Here is a tiny trained network, its code and every weight. The questions are about switching its units off for an input and a target symbol, where a switched-off unit gives its printed mean instead of its output.

import numpy as np


def w(rows, s, z=0):
    codes = np.array(rows[::2]) - 128.0
    scale = np.full(codes.shape[1], s)
    scale[-1] = z or s
    return codes * scale


def norm(h):
    return h / np.sqrt((h * h).mean(-1, keepdims=True) + 1e-5)


def f(y):
    return np.maximum(y, 0)


def softmax(a):
    e = np.exp(a - a.max(-1, keepdims=True))
    return e / e.sum(-1, keepdims=True)


def log_softmax(a):
    a = a - a.max(-1, keepdims=True)
    return a - np.log(np.exp(a).sum(-1, keepdims=True))


def net(x, mask):
    ids = ['ΔΦβγθμτω'.index(c) for c in x.split()]
    T = len(ids)
    res = E[ids] + P[:T]
    r = norm(res)
    for j in range(2):
        rows = slice(3 * j, 3 * j + 3)
        q, k, v = (r @ M[0][rows].T for M in (Q, K, V))
        z = softmax(np.where(np.tri(T) > 0, q @ k.T / 3**0.5, -1e9)) @ v
        o = O[0][rows]
        res = res + np.where(mask[j], z, o[:, -1]) @ o[:, :-1]
    y = f(norm(res) @ A[0][:, :-1].T + A[0][:, -1])
    res = res + np.where(mask[2:6], y, B[0][:, -1]) @ B[0][:, :-1]
    return log_softmax(norm(res)[-1] @ U[:, :-1].T + U[:, -1])


Q, K, V, O, A, B = {}, {}, {}, {}, {}, {}
E = w([
[150,113,186,86,79,139,151],'Δ',
[130,117,186,158,159,138,73],'Φ',
[97,121,96,153,124,150,116],'β',
[112,254,76,55,66,129,39],'γ',
[93,118,118,122,92,64,123],'θ',
[155,125,103,92,163,137,112],'μ',
[150,52,42,168,134,120,125],'τ',
[163,135,125,153,132,132,139],'ω',
],0.0072)
P = w([
[86,121,254,64,216,127,234],'0',
[210,87,74,146,104,194,112],'1',
[189,73,69,151,111,161,81],'2',
[169,74,87,132,90,151,57],'3',
[170,86,99,131,90,120,54],'4',
[164,82,122,109,93,114,46],'5',
[164,71,105,132,84,111,46],'6',
[160,65,103,147,71,111,57],'7',
[171,84,106,137,73,107,45],'8',
],0.0021)
Q[0] = w([
[28,181,134,123,158,12,231],'head 1',
[59,174,157,134,214,89,220],'head 1',
[101,99,254,128,186,153,119],'head 1',
[92,159,123,127,194,164,226],'head 2',
[88,123,197,113,87,99,125],'head 2',
[158,140,77,153,101,100,82],'head 2',
],0.0075)
K[0] = w([
[179,126,103,129,197,225,75],'head 1',
[176,136,102,185,173,232,108],'head 1',
[136,76,99,255,131,132,129],'head 1',
[170,121,46,139,32,173,92],'head 2',
[147,170,92,82,126,192,186],'head 2',
[74,90,171,151,188,84,125],'head 2',
],0.0073)
V[0] = w([
[176,131,93,169,137,225,81],'head 1',
[96,135,105,155,254,101,171],'head 1',
[24,231,38,127,147,139,89],'head 1',
[241,126,190,153,134,117,172],'head 2',
[130,133,205,132,92,34,44],'head 2',
[94,128,239,151,184,161,47],'head 2',
],0.0054)
O[0] = w([
[130,109,90,204,164,188,154,75],'head 1',
[100,137,163,187,170,99,40,153],'head 1',
[135,184,40,150,96,109,71,51],'head 1',
[139,192,41,146,121,119,76,187],'head 2',
[152,54,125,205,109,155,65,119],'head 2',
[172,74,96,157,116,253,133,254],'head 2',
],0.0063,0.0044)
A[0] = w([
[156,203,184,186,144,118,154,53],'neuron 1',
[2,145,134,149,118,135,111,5],'neuron 2',
[117,128,103,165,168,106,89,32],'neuron 3',
[193,111,124,92,82,135,99,16],'neuron 4',
],0.0081,0.0031)
B[0] = w([
[164,171,166,200,49,80,167,234],'neuron 1',
[2,172,156,111,95,172,117,194],'neuron 2',
[104,114,172,119,122,116,209,210],'neuron 3',
[43,134,83,158,123,104,174,254],'neuron 4',
],0.0069,0.0022)
U = w([
[72,68,103,175,191,57,175,1],'Δ',
[172,70,134,190,143,204,78,245],'Φ',
[152,96,154,58,108,162,230,95],'β',
[162,174,183,214,92,77,164,143],'γ',
[147,80,187,92,90,65,36,106],'θ',
[2,154,151,141,126,161,132,56],'μ',
[170,157,145,66,210,101,92,194],'τ',
[142,191,27,108,90,129,100,125],'ω',
],0.0078,0.002)

Each question gives the input, a string of symbols that net reads in full, and the target symbol t.
The units are the heads (3 rows each of Q, K, V and O) and the neurons (one row each of A and B). Each row of codes is followed by its name. A weight is (code - 128) times the scale printed after its matrix; where a second scale follows, it is the last column's (O, A, B and U).
mask holds one flag per unit, heads first, then neurons. A switched-off unit (its flag False) gives its mean, the last column of its rows in O or B, instead of its output. The means were averaged over made-up inputs and are rounded, as every weight is.
A unit's drop is (log p(t) with every unit on - log p(t) with that unit switched off) / (log p(t) with every unit on - log p(t) with every unit switched off).
The circuit of an input: a set's keep is (log p(t) with only the set's units on - log p(t) with every unit switched off) / (log p(t) with every unit on - log p(t) with every unit switched off). Starting from all 6 units, units are removed one at a time, each time the one whose removal leaves the highest keep (on an exact tie, the one counted first), for as long as the keep stays at least 0.8.
circuit, biggest first: the units of the circuit, biggest drop first
heads that matter: for each layer, one digit per head in row order, 1 if its drop is at least 0.15 and else 0, layers parted by /
drop when u is switched off: that unit's drop, to one decimal
input ω ω Φ ω θ, target ω: heads that matter => 01
input ω θ β β μ ω ω ω, target ω: heads that matter => 11
input β β ω ω Δ θ θ, target β: circuit, biggest first => [head 1]
input ω ω μ τ ω ω, target γ: circuit, biggest first => [head 2; head 1; neuron 1]
input θ ω ω θ, target θ: heads that matter => 01
input β θ β τ, target β: heads that matter => 11
input β β Φ θ ω Φ, target β: heads that matter => 11
input Δ β β ω ω, target β: heads that matter => 10
input Φ ω ω μ ω μ Δ ω μ, target β: heads that matter => 10
input β ω γ β ω ω μ θ Φ, target β: circuit, biggest first => [head 2; head 1]
input β ω ω ω μ ω β, target μ: circuit, biggest first => [head 2; head 1; neuron 2]
input ω β ω ω ω, target γ: circuit, biggest first => [head 1; head 2; neuron 1]
input ω β ω ω ω Δ ω θ τ, target ω: circuit, biggest first => [head 1; head 2]
input τ μ ω ω β μ, target τ: heads that matter => 01
input θ ω τ ω γ, target θ: circuit, biggest first => [head 2]
input β ω Φ ω ω Φ β θ, target β: heads that matter => 01
input θ β γ μ ω, target θ: heads that matter => 11
input ω Δ ω β θ ω μ, target ω: heads that matter => 10
input μ ω ω ω ω θ, target μ: circuit, biggest first => [head 1; head 2; neuron 2]
input ω θ Δ, target ω: circuit, biggest first => [head 2]
input θ Φ ω τ Δ, target θ: drop when head 2 is switched off => 0.3
